Here is a tiny trained network, its code and every weight. The questions are about switching its units off for an input and a class, where a switched-off unit gives its printed mean instead of its output.

import numpy as np


def w(rows, s, z=0):
    codes = np.array(rows[::2]) - 128.0
    scale = np.full(codes.shape[1], s)
    scale[-1] = z or s
    return codes * scale


def f(y):
    return np.maximum(y, 0)


def log_softmax(a):
    a = a - a.max(-1, keepdims=True)
    return a - np.log(np.exp(a).sum(-1, keepdims=True))


def net(x, mask):
    res = np.array(x, float).reshape(1, 7) / 4 @ E
    y = f(res @ A[0][:, :-1].T + A[0][:, -1])
    res = res + np.where(mask, y, B[0][:, -1]) @ B[0][:, :-1]
    return log_softmax(res[-1] @ U[:, :-1].T + U[:, -1])


A, B = {}, {}
E = w([
[190,82,208,90,50,211,230,124,188,84,164],'x0',
[28,250,197,160,109,147,119,80,252,180,101],'x1',
[222,150,173,121,221,150,43,228,200,183,176],'x2',
[108,47,133,166,140,31,82,72,222,62,201],'x3',
[129,150,161,37,16,12,113,174,116,164,140],'x4',
[128,125,121,128,128,127,131,133,135,129,122],'x5',
[90,154,227,119,128,131,41,160,132,1,3],'x6',
],0.0072)
A[0] = w([
[114,94,112,202,192,185,169,107,115,136,131,137],'N0',
[27,121,68,170,88,94,185,26,57,84,93,136],'N1',
[93,56,110,173,105,61,122,81,157,59,172,68],'N2',
[199,54,200,114,41,214,239,111,227,81,193,126],'N3',
[209,28,93,79,149,111,141,165,2,98,131,5],'N4',
[121,161,141,200,199,216,146,101,162,106,120,82],'N5',
[68,189,99,170,104,136,186,90,197,240,209,131],'N6',
[101,201,183,53,45,41,120,163,122,158,149,61],'N7',
[91,253,137,111,118,197,152,127,136,184,93,119],'N8',
[47,114,103,140,50,114,197,49,63,105,80,67],'N9',
[146,187,154,84,138,203,149,194,56,166,54,68],'N10',
[155,170,100,94,132,200,166,147,48,199,136,122],'N11',
[66,126,166,144,129,65,97,57,238,86,176,135],'N12',
[146,105,128,69,21,20,117,172,98,175,142,125],'N13',
[65,170,59,183,196,58,44,131,100,145,116,105],'N14',
[198,158,164,60,128,69,81,192,164,169,148,96],'N15',
[223,44,61,100,150,119,123,164,25,94,141,71],'N16',
[98,127,22,170,171,62,91,103,90,241,161,114],'N17',
[157,80,78,199,191,202,111,76,129,119,122,82],'N18',
[56,179,228,114,128,145,42,168,149,1,8,64],'N19',
[72,152,131,151,167,86,49,154,77,95,83,66],'N20',
[82,157,123,113,96,181,194,135,40,150,68,87],'N21',
[198,156,151,133,230,167,33,249,176,198,187,73],'N22',
[139,33,125,151,164,49,102,92,187,105,191,23],'N23',
[115,96,102,225,201,221,132,83,112,79,108,93],'N24',
[73,127,103,93,44,85,148,83,64,110,135,73],'N25',
],0.0066,0.0026)
B[0] = w([
[97,140,74,89,81,102,135,101,137,68,143,182],'N0',
[220,190,191,197,181,152,160,140,171,85,155,209],'N1',
[120,96,165,173,134,82,75,216,56,177,182,187],'N2',
[150,223,188,33,70,200,107,176,39,166,86,239],'N3',
[70,80,189,117,171,117,97,43,207,198,25,210],'N4',
[91,161,78,111,43,63,72,86,177,60,127,186],'N5',
[74,2,132,85,230,194,201,76,143,178,133,208],'N6',
[71,129,56,97,42,80,96,69,200,59,131,194],'N7',
[53,81,194,167,147,50,52,108,143,198,49,193],'N8',
[216,190,173,205,185,133,148,122,182,82,164,198],'N9',
[92,86,111,202,93,32,65,198,70,143,163,197],'N10',
[105,66,100,183,116,91,109,191,64,154,207,187],'N11',
[72,95,170,195,124,61,46,176,84,192,75,210],'N12',
[89,125,21,68,62,108,136,86,157,62,190,198],'N13',
[167,204,183,45,81,163,94,144,89,156,83,194],'N14',
[179,174,104,175,130,115,153,106,195,59,180,191],'N15',
[86,82,187,120,192,120,94,51,198,190,52,215],'N16',
[160,180,152,14,97,209,150,150,52,161,106,198],'N17',
[88,144,49,102,70,100,128,128,140,52,165,188],'N18',
[97,17,61,65,242,230,239,112,94,165,210,249],'N19',
[145,159,150,42,86,208,138,154,89,152,125,178],'N20',
[140,128,141,209,151,74,76,194,72,146,171,184],'N21',
[229,203,174,216,189,123,170,129,187,65,184,234],'N22',
[117,68,127,185,132,77,78,210,47,190,194,192],'N23',
[93,171,43,80,47,72,95,89,174,73,155,196],'N24',
[192,191,118,177,161,139,165,110,180,90,165,180],'N25',
],0.0069,0.012)
U = w([
[245,229,175,240,192,119,161,133,212,58,174,103],'0',
[91,71,130,234,100,36,47,233,33,163,152,16],'1',
[78,172,4,72,15,67,102,57,205,33,141,51],'2',
[51,92,225,138,181,110,74,31,231,199,1,148],'3',
[135,28,50,51,213,234,243,113,64,163,210,251],'4',
[183,246,201,18,36,219,104,184,41,152,65,73],'5',
],0.01,0.0028)

Each question gives the input, the list of numbers given to net, and the class t.
The units are the neurons (one row each of A and B). Each row of codes is followed by its name. A weight is (code - 128) times the scale printed after its matrix; where a second scale follows, it is the last column's (A, B and U).
mask holds one flag per neuron, in row order. A switched-off neuron (its flag False) gives its mean, the last column of its row in B, instead of its output. The means were averaged over made-up inputs and are rounded, as every weight is.
A unit's drop is (log p(t) with every unit on - log p(t) with that unit switched off) / (log p(t) with every unit on - log p(t) with every unit switched off).
The circuit of an input: a set's keep is (log p(t) with only the set's units on - log p(t) with every unit switched off) / (log p(t) with every unit on - log p(t) with every unit switched off). Starting from the 12 units with the biggest drops (on a tie, the unit counted first), units are removed one at a time, each time the one whose removal leaves the highest keep (on an exact tie, the one counted first), for as long as the keep stays at least 0.8.
units of the circuit, in order: the units of the circuit, biggest drop first
most important unit: the unit with the biggest drop
k most important neurons: the k neurons with the biggest drops, biggest first
drop of u: that unit's drop, to one decimal
input [-7,-8,0,-7,-4,0,-8], class 3: 3 most important neurons : N4, N16, N19
input [-7,-5,-5,5,6,4,-3], class 5: most important unit : N17
input [-7,-3,8,4,8,-6,3], class 0: 2 most important neurons : N22, N15
input [2,-7,6,4,2,-7,1], class 3: 4 most important neurons : N4, N16, N1, N9
input [-4,-2,-2,7,-5,4,-6], class 1: 3 most important neurons : N19, N23, N2
input [5,-7,-6,1,1,1,-4], class 3: 2 most important neurons : N4, N16
input [3,7,5,-7,1,6,-2], class 1: 2 most important neurons : N10, N11
input [6,6,-3,-6,1,3,-5], class 1: units of the circuit, in order : N11, N21
input [-8,1,1,1,-5,1,0], class 5: 2 most important neurons : N14, N17
input [7,4,-5,-3,-2,-2,-6], class 5: 3 most important neurons : N3, N19, N22
input [-4,6,-5,7,-2,-7,-7], class 1: 3 most important neurons : N12, N19, N2
input [-1,3,6,5,3,6,-8], class 4: 4 most important neurons : N6, N17, N1, N9
input [5,1,-6,-6,0,-6,-5], class 0: 3 most important neurons : N9, N19, N1
input [4,6,-7,-3,3,-7,-5], class 0: most important unit : N9
input [2,6,-3,7,0,-6,7], class 1: 2 most important neurons : N12, N2
input [-1,-7,-6,-3,4,3,-3], class 3: 4 most important neurons : N4, N16, N22, N15
input [7,-2,2,-2,4,-8,-3], class 5: 2 most important neurons : N3, N19
input [-3,-2,4,2,-3,4,-3], class 0: 2 most important neurons : N19, N22
input [3,5,-1,-1,-3,-3,-3], class 3: units of the circuit, in order : N19, N6
input [0,-8,2,7,0,-1,8], class 3: units of the circuit, in order : N4
input [-7,-3,0,5,-5,-6,6], class 5: drop of N14 : 0.7
input [5,-6,2,-1,2,-7,-4], class 3: drop of N16 : 0.4
input [3,-4,-1,3,-7,-8,5], class 2: drop of N24 : 0.2
input [-4,5,-7,-8,3,0,-3], class 1: drop of N23 : -0.1
